Below is a small trained network, with its code and all its weights. Each question gives an input and a target symbol and asks what happens when units are switched off, that is, made to give their printed mean instead of their output.

import numpy as np


def w(rows, s, z=0):
    codes = np.array(rows[::2]) - 128.0
    scale = np.full(codes.shape[1], s)
    scale[-1] = z or s
    return codes * scale


def f(y):
    return np.maximum(y, 0)


def softmax(a):
    e = np.exp(a - a.max(-1, keepdims=True))
    return e / e.sum(-1, keepdims=True)


def log_softmax(a):
    a = a - a.max(-1, keepdims=True)
    return a - np.log(np.exp(a).sum(-1, keepdims=True))


def net(x, mask):
    ids = ['ΞΣΨαβδημπφω'.index(c) for c in x.split()]
    T = len(ids)
    res = E[ids] + P[:T]
    q, k, v = (res @ M[0].T for M in (Q, K, V))
    z = softmax(np.where(np.tri(T) > 0, q @ k.T / 2**0.5, -1e9)) @ v
    res = res + np.where(mask[0], z, O[0][:, -1]) @ O[0][:, :-1]
    y = f(res @ A[0][:, :-1].T + A[0][:, -1])
    res = res + np.where(mask[1:25], y, B[0][:, -1]) @ B[0][:, :-1]
    return log_softmax(res[-1] @ U[:, :-1].T + U[:, -1])


Q, K, V, O, A, B = {}, {}, {}, {}, {}, {}
E = w([
[161,136,180,124],'Ξ',
[157,157,107,143],'Σ',
[141,162,165,154],'Ψ',
[255,38,72,166],'α',
[106,134,154,132],'β',
[190,116,165,151],'δ',
[77,97,44,161],'η',
[82,88,143,221],'μ',
[128,128,190,155],'π',
[189,95,153,110],'φ',
[107,135,132,107],'ω',
],0.022)
P = w([
[64,227,78,93],'0',
[147,75,232,101],'1',
[244,204,44,225],'2',
[58,231,67,81],'3',
[144,43,244,95],'4',
[189,113,18,219],'5',
],0.011)
Q[0] = w([
[93,241,4,123],'head 1',
[83,121,131,118],'head 1',
],0.013)
K[0] = w([
[171,245,164,46],'head 1',
[1,106,214,179],'head 1',
],0.0068)
V[0] = w([
[64,51,170,255],'head 1',
[99,101,29,102],'head 1',
],0.0081)
O[0] = w([
[88,47,195,189,193],'head 1',
[80,2,51,120,6],'head 1',
],0.0087,0.0016)
A[0] = w([
[198,93,205,160,67],'neuron 1',
[174,182,141,131,147],'neuron 2',
[170,99,116,165,254],'neuron 3',
[35,130,127,138,195],'neuron 4',
[172,139,93,184,107],'neuron 5',
[118,133,167,126,87],'neuron 6',
[79,140,153,108,162],'neuron 7',
[153,72,92,133,142],'neuron 8',
[173,101,166,187,114],'neuron 9',
[158,127,102,135,203],'neuron 10',
[54,85,102,85,61],'neuron 11',
[131,127,70,49,88],'neuron 12',
[43,130,147,92,134],'neuron 13',
[86,167,180,141,72],'neuron 14',
[113,153,151,164,118],'neuron 15',
[178,165,92,134,116],'neuron 16',
[136,156,160,2,90],'neuron 17',
[70,205,77,96,118],'neuron 18',
[114,150,99,181,197],'neuron 19',
[163,111,64,178,109],'neuron 20',
[189,138,120,186,148],'neuron 21',
[154,173,161,38,170],'neuron 22',
[164,168,132,171,138],'neuron 23',
[69,162,149,102,179],'neuron 24',
],0.015,0.0097)
B[0] = w([
[140,64,97,104,228],'neuron 1',
[121,132,116,175,213],'neuron 2',
[95,219,188,85,252],'neuron 3',
[188,82,104,66,177],'neuron 4',
[196,186,134,80,192],'neuron 5',
[155,113,49,114,149],'neuron 6',
[181,133,203,149,157],'neuron 7',
[101,174,197,148,176],'neuron 8',
[93,86,84,130,220],'neuron 9',
[96,156,129,113,197],'neuron 10',
[117,75,171,194,145],'neuron 11',
[231,138,121,154,154],'neuron 12',
[206,99,169,54,155],'neuron 13',
[129,142,112,200,159],'neuron 14',
[135,138,132,152,162],'neuron 15',
[92,79,191,158,197],'neuron 16',
[207,198,65,118,171],'neuron 17',
[61,2,99,128,186],'neuron 18',
[110,156,170,61,199],'neuron 19',
[151,121,96,192,194],'neuron 20',
[96,117,79,61,221],'neuron 21',
[96,171,72,131,205],'neuron 22',
[91,89,119,147,202],'neuron 23',
[133,129,217,173,166],'neuron 24',
],0.0099,0.015)
U = w([
[72,185,116,101,202],'Ξ',
[136,143,129,56,255],'Σ',
[77,130,221,122,105],'Ψ',
[207,128,47,58,28],'α',
[93,99,5,154,19],'β',
[147,160,77,251,149],'δ',
[54,106,134,252,74],'η',
[238,196,150,135,67],'μ',
[102,75,124,135,70],'π',
[225,161,44,176,144],'φ',
[183,152,174,229,184],'ω',
],0.012,0.0083)

Each question gives the input, a string of symbols that net reads in full, and the target symbol t.
The units are the heads (2 rows each of Q, K, V and O) and the neurons (one row each of A and B). Each row of codes is followed by its name. A weight is (code - 128) times the scale printed after its matrix; where a second scale follows, it is the last column's (O, A, B and U).
mask holds one flag per unit, heads first, then neurons. A switched-off unit (its flag False) gives its mean, the last column of its rows in O or B, instead of its output. The means were averaged over made-up inputs and are rounded, as every weight is.
A unit's drop is (log p(t) with every unit on - log p(t) with that unit switched off) / (log p(t) with every unit on - log p(t) with every unit switched off).
The circuit of an input: a set's keep is (log p(t) with only the set's units on - log p(t) with every unit switched off) / (log p(t) with every unit on - log p(t) with every unit switched off). Starting from the 12 units with the biggest drops (on a tie, the unit counted first), units are removed one at a time, each time the one whose removal leaves the highest keep (on an exact tie, the one counted first), for as long as the keep stays at least 0.8.
units of the circuit, in order: the units of the circuit, biggest drop first
most important unit: the unit with the biggest drop
k most important neurons: the k neurons with the biggest drops, biggest first
drop when u is switched off: that unit's drop, to one decimal
input ω Ξ β μ, target Ψ: most important unit	neuron 24
input η Ψ δ, target Ξ: units of the circuit, in order	(neuron 3; neuron 21; neuron 4)
input Ξ ω μ η δ, target π: units of the circuit, in order	(head 1; neuron 1)
input η η Σ Σ, target β: units of the circuit, in order	(neuron 18; head 1)
input Ψ Ψ μ ω, target α: units of the circuit, in order	(neuron 3; neuron 4)
input μ π Ψ Ξ δ, target π: units of the circuit, in order	(neuron 1; head 1)
input β Σ π φ, target φ: 2 most important neurons	(neuron 17; neuron 3)
input η α η π η, target Ψ: 2 most important neurons	(neuron 8; neuron 11)
input β φ π η, target π: 2 most important neurons	(neuron 18; neuron 11)
input Ψ μ δ Ψ φ, target π: 2 most important neurons	(neuron 1; neuron 9)
input Σ Ξ ω Ξ φ, target α: 2 most important neurons	(neuron 1; neuron 17)
input η η Σ δ Σ δ, target Σ: 3 most important neurons	(neuron 5; neuron 21; neuron 22)
input δ α δ, target Σ: 2 most important neurons	(neuron 5; neuron 21)
input α α η, target Ξ: units of the circuit, in order	(neuron 19)
input Ψ Σ Σ δ Ξ π, target Ξ: drop when neuron 22 is switched off	-0.2
input Ξ β Ψ, target Ξ: drop when neuron 19 is switched off	0.1
input ω ω δ β φ η, target Ξ: drop when neuron 19 is switched off	0.4
input α Ξ μ Ψ ω, target π: drop when head 1 is switched off	2.1
